Below are the code and all the weights of a small trained network. Each question names an input and a target symbol and asks about switching units off, where a switched-off unit gives its printed mean instead of its output.

import numpy as np


def w(rows, s, z=0):
    codes = np.array(rows[::2]) - 128.0
    scale = np.full(codes.shape[1], s)
    scale[-1] = z or s
    return codes * scale


def softmax(a):
    e = np.exp(a - a.max(-1, keepdims=True))
    return e / e.sum(-1, keepdims=True)


def log_softmax(a):
    a = a - a.max(-1, keepdims=True)
    return a - np.log(np.exp(a).sum(-1, keepdims=True))


def net(x, mask):
    ids = ['ΘΦΨβγδεζηλμξστ'.index(c) for c in x.split()]
    T = len(ids)
    res = E[ids] + P[:T]
    u = 0
    for l in range(2):
        r = res
        for j in range(3):
            rows = slice(2 * j, 2 * j + 2)
            q, k, v = (r @ M[l][rows].T for M in (Q, K, V))
            z = softmax(np.where(np.tri(T) > 0, q @ k.T / 2**0.5, -1e9)) @ v
            o = O[l][rows]
            res = res + np.where(mask[u + j], z, o[:, -1]) @ o[:, :-1]
        u += 3
    return log_softmax(res[-1] @ U[:, :-1].T + U[:, -1])


Q, K, V, O = {}, {}, {}, {}
E = w([
[129,196,59,111,144,45,174,133,199],'Θ',
[72,182,153,194,118,166,92,163,123],'Φ',
[152,130,143,66,69,222,128,128,166],'Ψ',
[188,156,73,80,44,79,92,82,121],'β',
[134,60,162,52,168,159,189,177,130],'γ',
[121,153,168,157,163,142,59,139,204],'δ',
[161,139,167,55,228,152,94,64,135],'ε',
[141,172,100,167,81,130,10,67,134],'ζ',
[133,68,137,48,132,39,103,96,152],'η',
[193,93,110,173,153,154,144,93,170],'λ',
[137,84,193,166,125,184,66,204,87],'μ',
[89,215,105,90,128,179,77,53,100],'ξ',
[110,168,81,168,183,174,198,90,97],'σ',
[47,139,135,86,181,137,155,192,120],'τ',
],0.011)
P = w([
[176,179,249,128,101,99,214,122,147],'0',
[95,28,97,114,135,82,108,127,106],'1',
[161,173,83,104,168,172,90,164,169],'2',
[71,121,216,140,176,109,166,57,181],'3',
[90,62,98,127,107,124,102,130,77],'4',
[139,174,59,92,163,217,75,156,212],'5',
[78,115,225,145,170,114,162,44,178],'6',
[102,87,102,139,83,142,123,132,61],'7',
],0.014)
Q[0] = w([
[23,141,84,186,125,171,111,152,130],'L0H1',
[211,150,73,88,94,135,52,157,254],'L0H1',
[195,145,66,91,207,149,183,213,128],'L0H2',
[100,124,94,112,114,73,123,190,39],'L0H2',
[152,98,115,99,113,175,153,85,115],'L0H3',
[105,173,68,89,121,105,173,100,132],'L0H3',
],0.0089)
K[0] = w([
[58,55,93,165,70,96,99,104,5],'L0H1',
[105,114,66,96,169,156,64,152,203],'L0H1',
[115,121,68,124,198,198,125,163,183],'L0H2',
[63,101,69,163,129,137,117,113,36],'L0H2',
[117,91,123,137,90,115,134,109,90],'L0H3',
[133,124,49,106,121,124,93,166,117],'L0H3',
],0.012)
V[0] = w([
[90,40,107,84,170,119,71,78,77],'L0H1',
[146,68,120,145,3,69,144,84,144],'L0H1',
[17,133,105,67,129,197,3,63,74],'L0H2',
[85,202,214,70,199,147,193,207,171],'L0H2',
[95,89,174,150,24,48,186,56,62],'L0H3',
[132,45,42,151,177,140,84,159,81],'L0H3',
],0.0065)
O[0] = w([
[104,122,89,98,145,113,211,39,88,57],'L0H1',
[186,147,175,75,6,121,98,83,85,104],'L0H1',
[74,202,131,99,217,191,152,160,175,3],'L0H2',
[9,90,138,89,4,106,173,94,106,245],'L0H2',
[176,194,68,183,151,115,254,158,101,118],'L0H3',
[182,12,148,74,201,158,136,108,112,43],'L0H3',
],0.007,0.0053)
Q[1] = w([
[140,106,131,81,141,144,102,108,192],'L1H1',
[148,127,1,87,156,121,88,148,74],'L1H1',
[164,97,71,107,134,134,101,198,101],'L1H2',
[151,114,103,116,154,129,147,212,146],'L1H2',
[74,93,207,168,136,138,170,159,119],'L1H3',
[106,154,60,71,79,115,154,213,94],'L1H3',
],0.0085)
K[1] = w([
[112,133,129,53,94,159,72,106,212],'L1H1',
[129,67,106,106,205,144,46,79,54],'L1H1',
[113,2,81,86,202,179,38,106,156],'L1H2',
[125,111,113,117,153,175,97,181,213],'L1H2',
[109,136,164,130,97,112,193,229,71],'L1H3',
[84,19,92,102,178,96,83,104,63],'L1H3',
],0.0093)
V[1] = w([
[101,127,132,168,115,155,52,233,118],'L1H1',
[140,176,102,255,142,107,169,109,122],'L1H1',
[58,109,76,102,178,141,91,159,154],'L1H2',
[80,111,19,143,112,102,163,109,99],'L1H2',
[107,6,135,147,180,103,132,125,78],'L1H3',
[107,147,120,150,156,86,66,66,244],'L1H3',
],0.009)
O[1] = w([
[124,70,214,183,117,153,97,254,100,156],'L1H1',
[81,147,109,243,138,162,111,127,207,165],'L1H1',
[120,122,149,170,145,91,167,182,91,2],'L1H2',
[39,114,4,185,124,137,139,131,49,106],'L1H2',
[104,151,156,106,22,147,140,143,253,8],'L1H3',
[155,91,92,189,141,8,104,44,177,134],'L1H3',
],0.0087,0.0088)
U = w([
[99,132,162,101,129,11,240,71,158,254],'Θ',
[61,192,96,169,139,197,122,159,165,98],'Φ',
[124,84,110,61,51,164,155,124,98,136],'Ψ',
[234,141,114,174,204,139,143,145,176,169],'β',
[176,86,195,107,111,188,182,179,158,227],'γ',
[147,146,140,129,78,166,81,110,229,133],'δ',
[196,117,177,81,126,121,98,122,3,130],'ε',
[173,182,66,103,156,160,56,118,87,6],'ζ',
[118,80,207,134,98,20,116,144,135,86],'η',
[130,62,61,173,61,111,85,140,41,73],'λ',
[98,115,174,189,134,151,97,180,103,56],'μ',
[150,197,96,80,159,171,189,78,137,114],'ξ',
[105,174,130,140,211,139,217,112,80,180],'σ',
[19,98,157,120,123,117,199,154,110,113],'τ',
],0.0069,0.0039)

Each question gives the input, a string of symbols that net reads in full, and the target symbol t.
The units are the heads (2 rows each of Q, K, V and O). Each row of codes is followed by its name. A weight is (code - 128) times the scale printed after its matrix; where a second scale follows, it is the last column's (O and U).
mask holds one flag per head, layer by layer. A switched-off head (its flag False) gives its mean, the last column of its rows in O, instead of its output. The means were averaged over made-up inputs and are rounded, as every weight is.
A unit's drop is (log p(t) with every unit on - log p(t) with that unit switched off) / (log p(t) with every unit on - log p(t) with every unit switched off).
The circuit of an input: a set's keep is (log p(t) with only the set's units on - log p(t) with every unit switched off) / (log p(t) with every unit on - log p(t) with every unit switched off). Starting from all 6 units, units are removed one at a time, each time the one whose removal leaves the highest keep (on an exact tie, the one counted first), for as long as the keep stays at least 0.8.
units of the circuit, in order: the units of the circuit, biggest drop first
most important unit: the unit with the biggest drop
heads that matter: for each layer, one digit per head in row order, 1 if its drop is at least 0.15 and else 0, layers parted by /
input ζ λ β, target ε: units of the circuit, in order	(L0H3, L1H1)
input σ η λ μ ζ γ ε Θ, target Θ: units of the circuit, in order	(L1H3, L0H1)
input ε σ λ Ψ, target Θ: heads that matter	010 / 100
input λ Ψ Ψ Φ γ Θ ε, target δ: most important unit	L1H2
input Θ Θ Φ Ψ τ ζ, target λ: heads that matter	000 / 010
input γ ε Ψ δ Ψ Φ γ, target Ψ: units of the circuit, in order	(L0H2, L1H3, L1H1)
input Ψ η λ τ δ, target δ: heads that matter	101 / 011
input γ Φ λ λ μ σ μ, target Ψ: heads that matter	010 / 011
input ε λ Ψ λ σ ε, target σ: units of the circuit, in order	(L0H1, L1H2)
input ε Ψ Θ Ψ, target Θ: units of the circuit, in order	(L1H1, L0H2)
input ξ λ Ψ λ, target σ: units of the circuit, in order	(L1H3, L0H3)
input ξ τ τ Ψ ζ μ λ σ, target σ: units of the circuit, in order	(L0H2, L1H2)
input Ψ λ Ψ Ψ, target ε: units of the circuit, in order	(L1H3, L0H3)
input τ Θ Θ τ μ Ψ σ, target τ: units of the circuit, in order	(L0H2, L1H3)
input ξ Θ Θ δ λ Θ Θ μ, target μ: units of the circuit, in order	(L0H2, L1H1)
input σ γ β λ Θ τ, target Ψ: units of the circuit, in order	(L1H1, L0H3, L0H1, L1H3)
input λ λ γ, target τ: units of the circuit, in order	(L1H2, L0H1, L0H2)
input ζ Φ σ λ σ Ψ Ψ, target β: units of the circuit, in order	(L1H3, L0H3, L1H1, L0H2)
input λ τ β Ψ Θ, target Θ: units of the circuit, in order	(L1H3, L0H1, L1H1, L0H3)
input Ψ Ψ γ σ, target ε: heads that matter	100 / 001
input λ λ λ λ ε γ λ, target δ: heads that matter	010 / 110
input λ Ψ λ δ ζ, target ζ: most important unit	L0H2
input Ψ λ μ Ψ, target ε: most important unit	L1H3
input λ Ψ ε ε γ ζ, target λ: heads that matter	001 / 101
input β Θ σ λ, target ζ: heads that matter	101 / 111
input Ψ Φ Θ Φ, target ε: heads that matter	100 / 011
input Θ λ γ γ ξ Φ ε, target λ: most important unit	L0H2
